[[-1.87  3.76 -0.68  5.17 -1.15  0.04 -0.14]
 [-1.68 -0.06  2.27 -1.38 -1.74  2.30 -0.74]
 [-0.37 -0.90 -1.88 -1.74 -1.08  2.65  0.54]] → -1.08

[[ 1.69  1.31  0.02  1.50  4.71  3.50  4.09]
 [-0.84 -4.29 -0.49 -0.69 -1.92  0.77 -0.17]
 [ 1.45 -1.30 -1.69 -2.36  0.06 -0.34  0.55]] → 0.06

[[-5.00  2.36 -2.70 -0.89  5.55]
 [-0.54 -0.39 -2.18  1.61  0.26]
 [-1.41  3.78 -3.18 -1.16  3.55]] → -3.18

[[-1.34  5.59 -2.12  3.21  0.80  0.82]
 [-3.44  2.41  1.31  1.87  1.37 -2.47]
 [-0.97 -1.29 -1.85  4.96 -0.06  1.96]] → 4.96

[[ 0.67  2.88 -3.41  0.51  0.06 -1.13  4.48]
 [ 4.37  3.78 -4.34  1.67  3.12  1.25  3.01]
 [ 2.48  3.06  1.51 -1.59  1.52 -1.97  3.37]] → 1.52

[[-0.37 -1.80 -2.05  0.27  1.02  2.40]
 [-2.21  0.95  0.44 -4.53 -2.77 -0.17]
 [-2.87  0.77  1.85 -2.00 -0.62 -1.49]] → -2.00

[[-0.82 -0.12 -0.41 -0.87]
 [ 0.58  1.11 -0.80  0.95]
 [-5.21 -1.80 -0.57 -0.33]] → -1.80

[[ 0.33  0.43 -0.24  0.37  1.24]
 [ 0.53  0.43 -0.63  0.38  0.43]
 [ 0.14  1.18 -0.49  5.19  0.48]] → -0.49

[[-3.49 -2.86 -3.55 -4.45 -1.88 -3.20  0.56]
 [ 0.04 -0.46 -0.13 -0.16 -0.67 -1.29 -1.91]
 [-1.09 -1.63 -0.10 -1.40 -4.14 -0.70 -0.44]] → -4.14

[[ 4.69  3.38  4.08 -1.93 -3.70]
 [ 3.15  2.36  5.21  1.28 -1.28]
 [ 4.75  3.32  4.17 -1.69 -3.81]] → 4.17
---
[[-4.33 -3.67 -5.13 -2.14]
 [-0.15  0.71  0.32  0.20]
 [ 2.35 -0.05  5.30 -2.66]] -> 0.32

[[ 2.41 -1.68  4.50 -3.60  1.91 -0.60]
 [ 2.53 -1.43  4.38 -3.19  1.09 -3.75]
 [ 0.82 -1.28  2.44 -0.15  1.89  2.48]] -> 4.38

[[-4.20 -1.07  1.00  0.07  1.99  0.11  2.29]
 [ 3.76 -0.57 -0.95  1.90 -1.76  1.88 -2.25]
 [-3.09  0.07  0.20 -3.66  0.39 -3.50  1.39]] -> -0.95

[[-2.90 -1.38  1.85 -2.48]
 [-5.32 -1.86  0.43 -4.51]
 [-2.64  0.54  1.91 -2.72]] -> 0.43

[[ 0.48  0.37  0.75 -0.11  4.71  0.97]
 [ 1.47  0.66 -1.60  0.30  1.84  1.05]
 [-0.17  0.02  0.21  0.23  0.40  0.22]] -> -1.60

[[-0.56 -3.07  1.27 -5.85]
 [ 0.27 -0.83 -0.22  1.30]
 [-1.11 -2.14  0.61 -4.94]] -> -0.22

[[-0.41  0.94 -3.90 -3.16  4.19]
 [-0.46 -5.39  1.07  5.04 -1.63]
 [-0.38  1.95 -1.70 -3.99  1.73]] -> 1.07
---
[[ 1.94  5.01 -1.77 -0.67 -1.56]
 [-2.32  2.99 -1.00 -3.07  1.54]
 [-1.75  3.93 -0.02 -0.09  4.94]] ==> -0.67

[[ 2.99 -3.80  4.07 -3.55 -3.33 -5.72]
 [-2.73  3.03 -3.13  2.07  3.00  4.26]
 [-0.14 -1.06  1.73 -1.51  0.67 -1.20]] ==> -3.33

[[ 4.19 -2.64 -3.01  1.31]
 [ 2.27  1.60  3.76 -0.96]
 [ 3.69  1.19  2.76 -1.31]] ==> -3.01

[[0.82 1.11 4.85 1.48 0.31]
 [0.91 1.89 4.79 0.58 0.40]
 [0.91 2.61 4.36 0.26 0.43]] ==> 1.48

[[-0.39  1.51  0.05  0.70 -1.87 -1.93]
 [-2.94  5.07 -3.07  3.90 -4.97 -0.55]
 [ 2.54 -4.48  3.45 -3.85  4.06 -2.63]] ==> -1.87

[[-0.43 -1.72  1.79  0.32 -0.53 -1.01]
 [ 0.17 -3.33 -0.17 -0.26  0.09  1.22]
 [ 0.00 -5.11  0.33 -0.14  0.00  0.81]] ==> -0.53

[[-1.47  2.09 -1.71  0.55  1.57  2.52]
 [ 1.86 -3.96  3.17 -3.77 -0.69 -5.35]
 [-1.87  2.82 -2.50  1.93  1.44  3.59]] ==> 1.57
---
Input: [ 1.90  3.92 -1.62  5.53  0.04 -0.04]
Output: -0.04
Input: [-1.85  1.22 -0.66  3.34 -3.89  0.56  5.08]
Output: 5.08
Input: [ 0.43 -5.03  4.54 -1.52]
Output: -1.52
Input: [0.16 4.37 1.52 1.68 0.29 1.16]
Output: 1.16
Input: [ 0.33  4.18 -0.47  1.99  2.49]
Output: 2.49
Input: [ 5.13 -0.88 -3.29  1.94]
Output: 1.94
Input: [-5.77 -4.04 -5.34 -5.63  3.85  4.79]
Output: 4.79
---
[[-10.2  -7.8   6.3 -10.3]
 [-12.8 -17.7   1.9  -0.8]
 [ -7.2  -4.1  12.3  -6.7]] >> -10.2

[[ 1.39  0.66 -0.41  0.47  0.06 -0.99  2.47]
 [ 0.54 -0.83  0.56  1.43  1.31  0.69 -0.44]
 [ 0.32  0.31  0.74  0.78 -0.33  2.15 -2.09]] >> 1.39

[[-0.2  1.6 -0.8 -2.3  0.9  1.7  2.2]
 [ 0.7  0.3  0.9  0.9 -0.8  1.5 -0.1]
 [ 0.2 -0.6  0.6 -0.1  0.6  1.4  0.1]] >> -0.2

[[ -5.9  -6.2 -12.2   5.0 -14.4  17.8]
 [ 18.0   4.0  20.6  -0.3   0.8 -15.3]
 [ 14.0   3.9  11.1   4.0  -3.6 -10.7]] >> -5.9

[[-0.7 -0.7 -0.4 -0.5 -0.9]
 [-1.7  0.1 -0.4  0.1  1.1]
 [-1.8  0.1  1.2 -2.0  0.3]] >> -0.7

[[  27.78  -19.29  106.80    7.70  229.66]
 [-126.27  170.80  117.74  132.27   85.28]
 [-143.50  150.62   80.29   99.55   62.24]] >> 27.78

[[  32.45   27.66  -31.36 -107.21 -153.40  -22.43 -118.70]
 [  53.11   34.36  -98.00 -230.69 -238.75  -21.13 -193.03]
 [ 170.84  149.19    7.23  -96.31 -165.95  102.71  -83.50]] >> 32.45
---
[[1377 4482 1780 1850 2850 4942 9051 2688 6878 7685 5343 5662 4929 4714]
 [1863 4816 1691 3236 2884 5349 6048 2890 5550 5643 6602 5489 6586 6285]
 [8664 5690 8807 6880 6604 5730 7452 6634 6016 6352 5872 4852 4364 5006]
 [1939 4683 1597 2682 2049 4870 9681 2426 6609 7709 5897 5430 5379 4662]
 [8739 6333 8776 8676 7475 5833 5584 7585 5481 5114 4741 4125 4549 4894]
 [3452 3792 3252 1889 3033 5124 3614 2737 4308 5221 8309 8606 8252 8240]] result: 8606

[[15 62 11 52 30 73 52]
 [67 69 79 63 75 45 38]
 [22 66 39 54 44 36 60]
 [15 65 19 52 33 62 55]
 [22 58 15 50 31 74 49]
 [15 65 16 52 32 65 54]
 [57 55 59 56 58 50 43]
 [55 54 57 53 56 50 44]
 [19 67 32 52 40 45 59]
 [19 60 12 51 30 75 50]
 [18 60 11 51 30 75 50]] result: 30

[[39 72 54 73 53 18 32 90 61 27 43 51 10 41 38 66]
 [48 58 58 27 59  8 42 66 45 58 33 55  3 54 51 68]
 [58 64 44 39 50 76 68 63  8 63 94 23 77 47 82 29]
 [28 83 50 54 79 19 41 82 24 31 71 52 28 55 36 70]
 [79 80 41 40 39 23 61 97 11 58 43 21 16 24 78 64]
 [57 45 60 69 68 49 40 53 84 53 46 86 46 57 43 61]
 [39 80 74 54 63 18 46 88 50 50 63 38 13 63 63 66]] result: 63

[[-560 -536 -562 -148   33 -760 -852]
 [-531 -574 -706  386   71 -766 -635]
 [-530 -731 -994  513   88 -765  323]
 [-528 -553 -701  380   66 -760 -647]
 [-564 -545 -549 -337  -37 -758  478]
 [-567 -563 -690  365   72 -761 -608]
 [-546 -554 -562 -170   10 -759 -251]
 [-544 -541 -535 -523 -491 -672 -337]
 [-530 -534 -560 -197   21 -758 -831]
 [-544 -536 -542 -461 -167 -753 -486]
 [-503 -526 -548 -530 -489 -687 -500]
 [-560 -537 -544 -538 -485 -681 -335]] result: -485

[[150 143 119 128 161 121 104  27 160]
 [ 48 160 121  58 139 171 132 122 148]
 [179 171 164 175  89  44 146 136 182]
 [197 106  53 151 129 113 120 172 181]
 [169 110  94 156 214  67 122 156  89]
 [137 206 175 125 102 173 189 145 190]
 [166 159 181 188  93 183 177 151 167]
 [107 142 185 187 102 136 134 149 210]
 [153 144 219 168 109 124 121  65 174]
 [ 80 173 207 104 119 110 146 133 198]
 [124  94  59 166 102 153 119 214 156]] result: 119
---
{"in": [-0.134, -0.102, -0.145, -0.054, 0.098], "out": "-0.134, 0.098"}
{"in": [[-14.128, 210.146, -82.159, -118.398, -45.026, 12.431], [-27.026, 106.757, 14.607, -76.680, -194.169, -104.632]], "out": "-14.128, -104.632"}
{"in": [0.010, 0.131, -0.118, 0.127, 0.143], "out": "0.010, 0.143"}
{"in": [[-16.65, -9.01, 0.81, 14.19], [2.23, 9.62, -16.18, -5.41]], "out": "-16.65, -5.41"}
{"in": [0.39, -1.22, -0.24, 0.23, 1.08], "out": "0.39, 1.08"}
{"in": [-0.11, -0.05, -0.10, -0.04, 0.14], "out": "-0.11, 0.14"}
{"in": [0.08, 1.33, 0.21, -0.50, -0.94, -1.47, 1.98], "out": "0.08, 1.98"}
{"in": [[-7.0, 7.6, -4.0, 16.1, -8.4, 10.9, -13.8], [-3.6, -6.1, 10.5, 10.9, -4.0, -3.6, -4.1], [-9.3, -8.3, 11.7, 17.8, -10.3, -4.2, -11.6]], "out": "-7.0, -11.6"}
{"in": [[-2.2, 1.5, -1.7, -1.8, -0.3], [1.0, 1.1, 1.8, 0.7, -0.2]], "out": "-2.2, -0.2"}
